Below is a small trained network, with its code and all its weights. Each question gives an input and a class and asks what happens when units are switched off, that is, made to give their printed mean instead of their output.

import numpy as np


def w(rows, s, z=0):
    codes = np.array(rows[::2]) - 128.0
    scale = np.full(codes.shape[1], s)
    scale[-1] = z or s
    return codes * scale


def f(y):
    return np.maximum(y, 0)


def log_softmax(a):
    a = a - a.max(-1, keepdims=True)
    return a - np.log(np.exp(a).sum(-1, keepdims=True))


def net(x, mask):
    res = np.array(x, float).reshape(1, 2) / 4 @ E
    y = f(res @ A[0][:, :-1].T + A[0][:, -1])
    res = res + np.where(mask, y, B[0][:, -1]) @ B[0][:, :-1]
    return log_softmax(res[-1] @ U[:, :-1].T + U[:, -1])


A, B = {}, {}
E = w([
[190,172,23,10],'x0',
[88,254,211,46],'x1',
],0.0073)
A[0] = w([
[26,231,209,45,109],'N1',
[150,55,50,181,92],'N2',
[227,154,33,49,137],'N3',
[165,46,52,161,102],'N4',
[128,116,141,135,248],'N5',
[160,40,71,169,109],'N6',
[153,59,65,172,106],'N7',
[47,226,198,75,90],'N8',
[56,106,178,202,122],'N9',
[161,76,75,170,116],'N10',
[48,76,210,206,87],'N11',
[149,76,85,168,129],'N12',
[78,224,207,54,117],'N13',
[158,50,68,167,95],'N14',
[157,67,77,172,97],'N15',
[242,159,1,19,83],'N16',
[78,111,171,160,198],'N17',
[62,224,202,59,116],'N18',
[43,96,252,223,85],'N19',
[123,119,143,148,232],'N20',
],0.0073,0.011)
B[0] = w([
[160,91,143,168,204],'N1',
[155,112,156,177,162],'N2',
[82,150,80,171,199],'N3',
[158,109,155,170,167],'N4',
[114,39,94,54,249],'N5',
[151,110,146,152,168],'N6',
[162,112,147,166,162],'N7',
[183,86,173,218,183],'N8',
[100,153,98,156,179],'N9',
[154,105,154,155,160],'N10',
[85,207,87,228,177],'N11',
[149,109,142,139,163],'N12',
[157,88,146,168,196],'N13',
[157,113,162,176,160],'N14',
[157,119,156,171,154],'N15',
[71,205,85,254,195],'N16',
[113,92,99,91,209],'N17',
[158,88,138,173,196],'N18',
[84,184,91,244,194],'N19',
[118,58,99,63,233],'N20',
],0.012,0.011)
U = w([
[252,97,174,155,119],'0',
[36,173,73,162,102],'1',
[113,80,96,37,254],'2',
[146,154,170,100,81],'3',
[147,193,159,105,96],'4',
[146,193,162,98,102],'5',
[151,167,167,101,83],'6',
[142,180,168,96,95],'7',
],0.016,0.0067)

Each question gives the input, the list of numbers given to net, and the class t.
The units are the neurons (one row each of A and B). Each row of codes is followed by its name. A weight is (code - 128) times the scale printed after its matrix; where a second scale follows, it is the last column's (A, B and U).
mask holds one flag per neuron, in row order. A switched-off neuron (its flag False) gives its mean, the last column of its row in B, instead of its output. The means were averaged over made-up inputs and are rounded, as every weight is.
A unit's drop is (log p(t) with every unit on - log p(t) with that unit switched off) / (log p(t) with every unit on - log p(t) with every unit switched off).
The circuit of an input: a set's keep is (log p(t) with only the set's units on - log p(t) with every unit switched off) / (log p(t) with every unit on - log p(t) with every unit switched off). Starting from the 12 units with the biggest drops (on a tie, the unit counted first), units are removed one at a time, each time the one whose removal leaves the highest keep (on an exact tie, the one counted first), for as long as the keep stays at least 0.8.
circuit, biggest first: the units of the circuit, biggest drop first
k most important neurons: the k neurons with the biggest drops, biggest first
drop of u: that unit's drop, to one decimal
input [6,7], class 0: circuit, biggest first => (N8)
input [-6,6], class 0: 2 most important neurons => (N8 N16)
input [3,-3], class 2: circuit, biggest first => (N19 N8)
input [5,-4], class 1: 2 most important neurons => (N16 N3)
input [-7,-6], class 1: 4 most important neurons => (N11 N19 N9 N8)
input [-3,2], class 2: 2 most important neurons => (N16 N3)
input [-6,-5], class 1: 2 most important neurons => (N11 N19)
input [-8,8], class 0: 2 most important neurons => (N8 N1)
input [-8,0], class 1: drop of N8 => 0.0
input [4,0], class 1: drop of N20 => 0.1
input [7,-1], class 1: drop of N16 => 0.2
input [5,-2], class 1: drop of N16 => 0.6
